Below is a small trained network, with its code and all its weights. Each question gives an input and a target symbol and asks what happens when units are switched off, that is, made to give their printed mean instead of their output.

import numpy as np


def w(rows, s, z=0):
    codes = np.array(rows[::2]) - 128.0
    scale = np.full(codes.shape[1], s)
    scale[-1] = z or s
    return codes * scale


def f(y):
    return y / 2 * (1 + np.tanh(0.7978845608 * (y + 0.044715 * y**3)))


def softmax(a):
    e = np.exp(a - a.max(-1, keepdims=True))
    return e / e.sum(-1, keepdims=True)


def log_softmax(a):
    a = a - a.max(-1, keepdims=True)
    return a - np.log(np.exp(a).sum(-1, keepdims=True))


def net(x, mask):
    ids = ['βελμξσω'.index(c) for c in x.split()]
    T = len(ids)
    res = E[ids] + P[:T]
    u = 0
    for l in range(2):
        r = res
        for j in range(3):
            rows = slice(3 * j, 3 * j + 3)
            q, k, v = (r @ M[l][rows].T for M in (Q, K, V))
            z = softmax(np.where(np.tri(T) > 0, q @ k.T / 3**0.5, -1e9)) @ v
            o = O[l][rows]
            res = res + np.where(mask[u + j], z, o[:, -1]) @ o[:, :-1]
        u += 3
        y = f(res @ A[l][:, :-1].T + A[l][:, -1])
        res = res + np.where(mask[u : u + 12], y, B[l][:, -1]) @ B[l][:, :-1]
        u += 12
    return log_softmax(res[-1] @ U[:, :-1].T + U[:, -1])


Q, K, V, O, A, B = {}, {}, {}, {}, {}, {}
E = w([
[146,187,166,166,67,141],'β',
[139,162,134,137,100,145],'ε',
[66,205,130,111,94,146],'λ',
[68,104,108,103,98,166],'μ',
[126,152,7,172,129,139],'ξ',
[123,185,128,126,164,86],'σ',
[129,73,153,148,76,176],'ω',
],0.016)
P = w([
[154,173,107,70,12,72],'0',
[167,189,101,89,68,130],'1',
[170,189,97,101,103,144],'2',
[132,176,102,127,85,134],'3',
[118,168,114,140,94,137],'4',
[105,156,123,152,105,138],'5',
[88,151,126,167,112,135],'6',
[78,148,131,181,121,136],'7',
[65,137,137,193,133,136],'8',
[58,132,143,205,145,139],'9',
[50,127,146,219,158,141],'10',
[37,120,151,229,173,148],'11',
[38,120,164,240,185,151],'12',
[31,107,170,251,197,156],'13',
],0.011)
Q[0] = w([
[152,126,127,129,133,109],'L0H0',
[119,118,109,157,146,137],'L0H0',
[102,144,111,159,124,170],'L0H0',
[175,66,122,23,189,86],'L0H1',
[165,98,168,111,136,129],'L0H1',
[174,87,152,93,179,94],'L0H1',
[45,163,132,250,49,213],'L0H2',
[197,30,138,107,196,81],'L0H2',
[202,110,142,178,109,96],'L0H2',
],0.017)
K[0] = w([
[137,129,144,129,123,129],'L0H0',
[132,120,109,119,111,123],'L0H0',
[148,132,97,126,119,105],'L0H0',
[176,163,106,72,57,123],'L0H1',
[133,135,59,79,106,140],'L0H1',
[145,138,92,82,71,137],'L0H1',
[61,127,149,183,174,141],'L0H2',
[157,146,133,17,70,115],'L0H2',
[88,141,99,8,128,153],'L0H2',
],0.017)
V[0] = w([
[134,118,176,103,143,147],'L0H0',
[134,141,42,232,160,170],'L0H0',
[96,114,87,218,169,96],'L0H0',
[95,110,108,20,162,115],'L0H1',
[95,121,102,162,67,249],'L0H1',
[129,218,120,162,200,9],'L0H1',
[25,156,153,57,114,156],'L0H2',
[97,163,156,59,154,64],'L0H2',
[120,114,255,108,45,182],'L0H2',
],0.0083)
O[0] = w([
[129,102,108,98,121,132,43],'L0H0',
[111,147,99,251,202,173,143],'L0H0',
[95,139,131,170,165,215,46],'L0H0',
[109,125,104,70,182,121,15],'L0H1',
[109,170,75,159,94,165,252],'L0H1',
[96,106,204,153,156,88,250],'L0H1',
[33,175,125,98,152,173,249],'L0H2',
[82,168,143,88,143,104,106],'L0H2',
[134,148,240,100,114,189,122],'L0H2',
],0.011,0.0042)
A[0] = w([
[140,133,223,133,53,117,144],'L0N0',
[108,117,88,77,79,55,242],'L0N1',
[116,96,109,103,50,2,177],'L0N2',
[122,133,128,143,188,144,103],'L0N3',
[77,138,105,111,208,179,175],'L0N4',
[113,163,209,101,139,235,153],'L0N5',
[101,56,114,160,145,162,55],'L0N6',
[186,120,100,89,111,88,110],'L0N7',
[159,144,127,57,102,71,135],'L0N8',
[175,74,82,175,123,74,3],'L0N9',
[132,93,172,84,205,57,152],'L0N10',
[92,176,164,124,144,79,176],'L0N11',
],0.008,0.0027)
B[0] = w([
[206,139,136,172,183,143,225],'L0N0',
[152,112,66,173,76,60,178],'L0N1',
[110,141,105,201,87,82,180],'L0N2',
[119,122,125,101,86,100,144],'L0N3',
[90,121,80,111,108,80,178],'L0N4',
[98,124,155,76,180,184,254],'L0N5',
[125,96,173,86,138,160,146],'L0N6',
[163,89,80,96,84,57,130],'L0N7',
[163,170,152,9,141,186,167],'L0N8',
[83,192,240,60,174,173,160],'L0N9',
[88,174,133,102,81,254,156],'L0N10',
[117,165,176,130,126,113,231],'L0N11',
],0.0073,0.0097)
Q[1] = w([
[91,130,114,234,63,102],'L1H0',
[205,130,155,103,186,119],'L1H0',
[202,88,130,3,77,46],'L1H0',
[211,140,102,13,129,110],'L1H1',
[128,62,168,101,155,145],'L1H1',
[118,99,117,113,183,107],'L1H1',
[124,113,133,180,92,92],'L1H2',
[117,212,167,127,117,128],'L1H2',
[102,188,111,171,111,218],'L1H2',
],0.0082)
K[1] = w([
[105,139,81,145,210,205],'L1H0',
[105,117,147,91,72,91],'L1H0',
[138,116,189,70,5,138],'L1H0',
[186,174,131,62,122,95],'L1H1',
[118,194,121,153,128,99],'L1H1',
[141,170,130,141,76,128],'L1H1',
[115,149,129,125,95,101],'L1H2',
[89,133,151,168,153,115],'L1H2',
[125,110,96,207,131,121],'L1H2',
],0.011)
V[1] = w([
[88,131,80,129,61,2],'L1H0',
[179,77,99,183,96,119],'L1H0',
[181,133,116,236,115,31],'L1H0',
[103,23,70,97,122,206],'L1H1',
[73,230,106,99,136,127],'L1H1',
[192,131,204,145,150,207],'L1H1',
[94,115,142,148,109,194],'L1H2',
[73,136,135,188,192,120],'L1H2',
[81,126,99,156,63,64],'L1H2',
],0.0084)
O[1] = w([
[171,19,111,45,170,164,169],'L1H0',
[118,98,161,60,97,29,81],'L1H0',
[64,35,113,89,63,90,153],'L1H0',
[244,208,152,1,91,101,44],'L1H1',
[118,146,59,177,203,130,250],'L1H1',
[53,180,136,140,33,169,131],'L1H1',
[217,58,105,122,161,41,141],'L1H2',
[223,65,93,93,64,163,160],'L1H2',
[175,117,122,103,169,199,173],'L1H2',
],0.0073,0.016)
A[1] = w([
[122,31,212,79,143,108,123],'L1N0',
[206,78,100,175,96,76,161],'L1N1',
[188,125,147,34,193,34,65],'L1N2',
[131,181,106,114,61,112,178],'L1N3',
[136,199,101,128,90,209,88],'L1N4',
[146,190,85,141,93,194,136],'L1N5',
[109,36,162,110,176,132,197],'L1N6',
[187,100,170,3,170,146,111],'L1N7',
[138,124,88,134,129,169,128],'L1N8',
[78,174,253,106,176,140,153],'L1N9',
[185,69,99,28,61,140,141],'L1N10',
[151,170,185,189,116,151,255],'L1N11',
],0.0081,0.0064)
B[1] = w([
[95,143,182,182,160,2,155],'L1N0',
[165,118,35,172,110,96,154],'L1N1',
[164,24,184,203,206,188,130],'L1N2',
[89,156,117,122,118,173,153],'L1N3',
[114,111,123,151,167,53,232],'L1N4',
[123,130,166,139,161,84,236],'L1N5',
[137,128,108,40,114,161,205],'L1N6',
[158,191,150,84,31,30,139],'L1N7',
[150,178,139,138,155,132,185],'L1N8',
[171,108,87,105,90,116,205],'L1N9',
[95,187,159,219,76,123,158],'L1N10',
[145,111,120,51,143,131,251],'L1N11',
],0.0092,0.015)
U = w([
[188,139,140,69,163,117,143],'β',
[112,152,159,182,182,137,122],'ε',
[122,113,128,77,134,254,201],'λ',
[139,191,110,54,93,124,144],'μ',
[157,123,54,158,98,125,6],'ξ',
[83,69,170,123,160,36,224],'σ',
[47,163,152,205,80,110,56],'ω',
],0.0055,0.0027)

Each question gives the input, a string of symbols that net reads in full, and the target symbol t.
The units are the heads (3 rows each of Q, K, V and O) and the neurons (one row each of A and B). Each row of codes is followed by its name. A weight is (code - 128) times the scale printed after its matrix; where a second scale follows, it is the last column's (O, A, B and U).
mask holds one flag per unit, layer by layer, with each layer's heads first. A switched-off unit (its flag False) gives its mean, the last column of its rows in O or B, instead of its output. The means were averaged over made-up inputs and are rounded, as every weight is.
A unit's drop is (log p(t) with every unit on - log p(t) with that unit switched off) / (log p(t) with every unit on - log p(t) with every unit switched off).
The circuit of an input: a set's keep is (log p(t) with only the set's units on - log p(t) with every unit switched off) / (log p(t) with every unit on - log p(t) with every unit switched off). Starting from the 12 units with the biggest drops (on a tie, the unit counted first), units are removed one at a time, each time the one whose removal leaves the highest keep (on an exact tie, the one counted first), for as long as the keep stays at least 0.8.
circuit, biggest first: the units of the circuit, biggest drop first
top k neurons: the k neurons with the biggest drops, biggest first
top k neurons in layer l: the k neurons of layer l with the biggest drops, biggest first
heads that matter: for each layer, one digit per head in row order, 1 if its drop is at least 0.15 and else 0, layers parted by /
input β λ λ β ξ λ λ μ λ, target μ: top 3 neurons : (L0N9 L1N7 L0N5)
input λ β β β σ ε β μ ε β λ β β ε, target ω: heads that matter : 011 / 110
input λ ω ξ, target ω: heads that matter : 001 / 110
input β ε λ σ λ β λ ξ β λ σ λ β, target σ: top 4 neurons : (L1N0 L0N5 L0N10 L0N8)
input β ξ ω σ σ ω σ λ λ μ, target μ: top 3 neurons : (L0N9 L1N7 L0N5)
input σ ξ μ, target σ: top 4 neurons in layer 0 : (L0N10 L0N5 L0N8 L0N7)
input λ σ μ ε, target λ: heads that matter : 100 / 110
input σ β β, target λ: top 3 neurons in layer 1 : (L1N6 L1N4 L1N5)
input β λ λ σ, target ε: circuit, biggest first : (L0H2 L1H0 L0N5 L0H1)
input β β σ μ ξ, target σ: heads that matter : 111 / 110
input μ β β β λ β ε β, target ω: circuit, biggest first : (L1H1 L1H0 L0H2)
input ω ξ β σ β ε ε λ ε σ β λ ω μ, target ω: top 2 neurons : (L1N10 L1N11)
input μ ε β β λ, target ω: heads that matter : 001 / 111
input λ λ β ε λ λ λ λ ω, target ε: circuit, biggest first : (L0H2 L1H0)
input σ σ ξ ω β σ β λ μ σ λ, target σ: heads that matter : 111 / 100
input ω λ β σ β ω β λ, target μ: heads that matter : 011 / 010
input β β λ β β λ ε, target ω: heads that matter : 001 / 111
input λ λ σ ε σ β β λ σ σ ω ω, target λ: circuit, biggest first : (L0H2 L0H1)
input σ λ β λ λ ω λ β, target μ: circuit, biggest first : (L1H1 L0N11)
input λ ε λ β β β σ β ξ, target σ: circuit, biggest first : (L1H0 L0H2)
input σ λ λ ξ σ, target σ: circuit, biggest first : (L1H0 L0H2)
input ε ξ λ λ σ β σ μ σ λ β β ω ω, target ω: heads that matter : 011 / 110
input σ σ ω λ β λ λ μ μ ε σ ε μ, target λ: heads that matter : 111 / 000
input β σ λ λ ξ ε λ β β ω λ β, target ω: heads that matter : 011 / 111
input λ λ λ λ σ λ σ σ σ, target λ: top 3 neurons in layer 1 : (L1N6 L1N4 L1N5)
input λ β ε μ λ ξ ε λ λ λ σ β ε, target σ: top 3 neurons : (L1N0 L0N5 L0N10)
input ε β ξ β, target ξ: circuit, biggest first : (L0H2 L1N1)
input λ ξ β ε λ ε λ σ σ, target σ: heads that matter : 111 / 100
